Below is a small trained network, with its code and all its weights. Each question gives an input and a target symbol and asks what happens when units are switched off, that is, made to give their printed mean instead of their output.

import numpy as np


def w(rows, s, z=0):
    codes = np.array(rows[::2]) - 128.0
    scale = np.full(codes.shape[1], s)
    scale[-1] = z or s
    return codes * scale


def f(y):
    return y / 2 * (1 + np.tanh(0.7978845608 * (y + 0.044715 * y**3)))


def softmax(a):
    e = np.exp(a - a.max(-1, keepdims=True))
    return e / e.sum(-1, keepdims=True)


def log_softmax(a):
    a = a - a.max(-1, keepdims=True)
    return a - np.log(np.exp(a).sum(-1, keepdims=True))


def net(x, mask):
    ids = ['γδζλξσ'.index(c) for c in x.split()]
    T = len(ids)
    res = E[ids] + P[:T]
    u = 0
    for l in range(2):
        r = res
        for j in range(2):
            rows = slice(2 * j, 2 * j + 2)
            q, k, v = (r @ M[l][rows].T for M in (Q, K, V))
            z = softmax(np.where(np.tri(T) > 0, q @ k.T / 2**0.5, -1e9)) @ v
            o = O[l][rows]
            res = res + np.where(mask[u + j], z, o[:, -1]) @ o[:, :-1]
        u += 2
        y = f(res @ A[l][:, :-1].T + A[l][:, -1])
        res = res + np.where(mask[u : u + 8], y, B[l][:, -1]) @ B[l][:, :-1]
        u += 8
    return log_softmax(res[-1] @ U[:, :-1].T + U[:, -1])


Q, K, V, O, A, B = {}, {}, {}, {}, {}, {}
E = w([
[138,150,158,126,80,120,80,56,79],'γ',
[197,123,85,99,6,156,91,175,154],'δ',
[147,147,116,105,95,114,132,150,46],'ζ',
[122,118,124,104,97,170,49,63,153],'λ',
[126,138,102,181,65,56,93,166,197],'ξ',
[101,145,156,95,157,104,127,105,156],'σ',
],0.014)
P = w([
[171,87,213,102,104,88,59,42,41],'0',
[27,254,79,67,131,91,30,203,96],'1',
[162,204,187,111,88,69,110,151,153],'2',
[66,81,214,191,76,117,151,69,104],'3',
[154,66,49,127,251,94,94,43,215],'4',
[158,232,150,109,77,87,201,144,171],'5',
[76,113,164,215,98,171,183,67,142],'6',
[57,160,189,15,192,174,59,160,200],'7',
[178,182,177,92,108,75,202,137,156],'8',
[73,95,140,209,83,153,164,68,101],'9',
[181,98,193,47,221,104,70,116,114],'10',
],0.0081)
Q[0] = w([
[3,185,188,182,127,186,126,186,87],'L0H0',
[77,190,187,153,30,204,78,164,79],'L0H0',
[96,66,104,215,114,159,156,164,28],'L0H1',
[65,200,165,89,131,119,7,224,74],'L0H1',
],0.006)
K[0] = w([
[208,54,156,181,51,72,213,32,122],'L0H0',
[139,2,134,249,193,120,166,25,178],'L0H0',
[180,95,215,135,66,111,192,108,79],'L0H1',
[240,57,54,69,201,171,37,21,82],'L0H1',
],0.0058)
V[0] = w([
[153,63,148,139,112,138,150,41,83],'L0H0',
[177,90,201,2,183,192,47,40,199],'L0H0',
[96,41,170,180,143,169,102,68,163],'L0H1',
[43,196,132,113,135,84,151,185,62],'L0H1',
],0.0058)
O[0] = w([
[79,96,199,132,132,144,153,121,110,148],'L0H0',
[56,153,170,226,85,101,126,254,100,255],'L0H0',
[153,106,148,166,212,141,112,181,112,81],'L0H1',
[164,132,60,128,80,139,155,99,121,79],'L0H1',
],0.009,0.0038)
A[0] = w([
[131,102,157,151,106,190,184,142,92,79],'L0N0',
[159,17,54,159,136,172,230,121,28,104],'L0N1',
[200,160,97,141,129,108,97,217,230,2],'L0N2',
[94,114,30,154,91,222,84,172,115,152],'L0N3',
[75,2,118,198,60,143,60,80,133,169],'L0N4',
[73,203,84,30,211,71,110,209,76,236],'L0N5',
[167,232,112,102,130,62,167,172,163,108],'L0N6',
[176,207,153,209,30,126,192,137,80,100],'L0N7',
],0.007,0.0029)
B[0] = w([
[162,6,148,44,99,166,170,174,106,132],'L0N0',
[24,181,57,26,101,163,99,135,78,118],'L0N1',
[18,97,142,100,214,173,28,103,45,184],'L0N2',
[128,133,103,212,65,195,138,184,138,185],'L0N3',
[209,195,42,254,177,162,124,126,124,229],'L0N4',
[173,111,249,176,60,163,47,20,195,193],'L0N5',
[115,125,101,157,65,64,28,70,145,180],'L0N6',
[177,99,124,72,86,132,160,70,12,254],'L0N7',
],0.0065,0.006)
Q[1] = w([
[27,158,196,125,94,176,123,153,155],'L1H0',
[135,173,67,188,129,133,191,141,219],'L1H0',
[91,192,160,148,92,82,1,94,101],'L1H1',
[92,88,117,129,189,39,83,138,170],'L1H1',
],0.0074)
K[1] = w([
[120,71,38,93,254,89,145,132,145],'L1H0',
[109,175,64,241,87,25,126,54,109],'L1H0',
[35,85,189,96,196,180,218,82,246],'L1H1',
[113,220,191,83,177,7,79,78,127],'L1H1',
],0.0056)
V[1] = w([
[133,133,151,195,230,49,129,69,173],'L1H0',
[158,237,221,104,77,60,119,23,61],'L1H0',
[193,213,66,198,126,253,84,114,38],'L1H1',
[174,142,125,23,66,106,75,241,64],'L1H1',
],0.005)
O[1] = w([
[187,92,70,180,90,186,249,146,135,65],'L1H0',
[128,172,100,79,224,80,220,162,199,254],'L1H0',
[135,12,239,81,242,85,89,158,117,230],'L1H1',
[200,31,31,1,183,198,177,141,185,149],'L1H1',
],0.0062,0.0072)
A[1] = w([
[213,1,147,47,88,131,190,138,140,67],'L1N0',
[44,66,127,176,166,106,50,103,127,122],'L1N1',
[207,139,90,155,46,33,169,78,141,193],'L1N2',
[173,56,150,207,161,159,42,92,150,116],'L1N3',
[215,65,136,181,179,135,215,99,44,48],'L1N4',
[47,92,145,98,152,89,44,139,143,124],'L1N5',
[121,172,129,161,188,114,150,192,241,255],'L1N6',
[89,159,157,95,192,174,154,113,180,199],'L1N7',
],0.0072,0.0044)
B[1] = w([
[204,85,61,81,49,172,214,95,134,232],'L1N0',
[180,149,151,173,226,210,134,118,152,214],'L1N1',
[150,208,117,191,101,114,112,83,151,223],'L1N2',
[181,180,104,247,90,214,164,61,232,244],'L1N3',
[83,251,115,79,154,85,10,26,168,197],'L1N4',
[92,149,174,100,207,190,120,96,80,255],'L1N5',
[88,48,147,108,74,3,147,227,49,231],'L1N6',
[100,72,176,75,98,171,125,126,69,167],'L1N7',
],0.0066,0.0054)
U = w([
[89,39,206,114,194,69,153,231,89,233],'γ',
[124,208,102,61,217,172,54,5,170,3],'δ',
[57,85,102,2,171,134,124,87,86,148],'ζ',
[141,107,131,211,177,163,197,104,159,134],'λ',
[232,115,98,85,98,155,149,69,218,181],'ξ',
[107,208,59,186,45,62,158,162,177,140],'σ',
],0.0064,0.0029)

Each question gives the input, a string of symbols that net reads in full, and the target symbol t.
The units are the heads (2 rows each of Q, K, V and O) and the neurons (one row each of A and B). Each row of codes is followed by its name. A weight is (code - 128) times the scale printed after its matrix; where a second scale follows, it is the last column's (O, A, B and U).
mask holds one flag per unit, layer by layer, with each layer's heads first. A switched-off unit (its flag False) gives its mean, the last column of its rows in O or B, instead of its output. The means were averaged over made-up inputs and are rounded, as every weight is.
A unit's drop is (log p(t) with every unit on - log p(t) with that unit switched off) / (log p(t) with every unit on - log p(t) with every unit switched off).
The circuit of an input: a set's keep is (log p(t) with only the set's units on - log p(t) with every unit switched off) / (log p(t) with every unit on - log p(t) with every unit switched off). Starting from the 12 units with the biggest drops (on a tie, the unit counted first), units are removed one at a time, each time the one whose removal leaves the highest keep (on an exact tie, the one counted first), for as long as the keep stays at least 0.8.
circuit, biggest first: the units of the circuit, biggest drop first
most important unit: the unit with the biggest drop
top k neurons in layer l: the k neurons of layer l with the biggest drops, biggest first
which heads matter: for each layer, one digit per head in row order, 1 if its drop is at least 0.15 and else 0, layers parted by /
input ζ λ δ ξ δ, target λ: most important unit	L0N2
input λ σ ξ ζ ξ, target σ: which heads matter	01 / 11
input γ δ ζ λ λ γ ζ γ σ γ, target δ: circuit, biggest first	(L1N4 L0N4 L0N7 L1N6)
input σ ζ σ ξ λ, target ζ: which heads matter	10 / 10
input ζ σ λ δ δ σ, target σ: which heads matter	00 / 01
input δ λ δ δ δ λ δ γ γ, target ζ: circuit, biggest first	(L1N3 L0N4)
input γ γ δ γ δ σ σ δ γ, target σ: circuit, biggest first	(L1H1 L1N5)
input δ ζ λ γ δ δ σ δ, target δ: circuit, biggest first	(L1H0 L0N2 L1N6)
input ξ γ δ γ ξ, target γ: which heads matter	00 / 10
input δ γ δ λ ζ, target γ: circuit, biggest first	(L0N7 L1H0 L1N6 L1N4)
input σ ξ γ λ δ γ ζ ξ, target δ: circuit, biggest first	(L0N2 L1N5 L1N1)
input δ γ ζ σ δ, target γ: circuit, biggest first	(L1H0 L0N5 L1N6 L0N7)
input γ γ δ γ, target δ: which heads matter	00 / 00
input γ δ σ γ ζ, target δ: circuit, biggest first	(L0H0 L0N5 L1H0)
input δ ζ σ γ γ σ λ δ γ, target γ: most important unit	L0N4
input δ ζ δ δ γ, target ζ: which heads matter	10 / 10
input δ λ δ λ, target λ: which heads matter	00 / 00
input σ λ δ γ λ σ δ γ, target λ: top 2 neurons in layer 0	(L0N5 L0N7)
input λ ζ γ γ σ, target ζ: which heads matter	11 / 10
input γ σ σ γ λ δ λ λ ζ δ γ, target λ: most important unit	L0H1
input ζ γ γ, target ξ: circuit, biggest first	(L0H1 L1H1 L0N7 L1N0)
input γ γ δ γ λ δ γ λ σ γ ζ, target λ: top 3 neurons in layer 0	(L0N5 L0N7 L0N6)
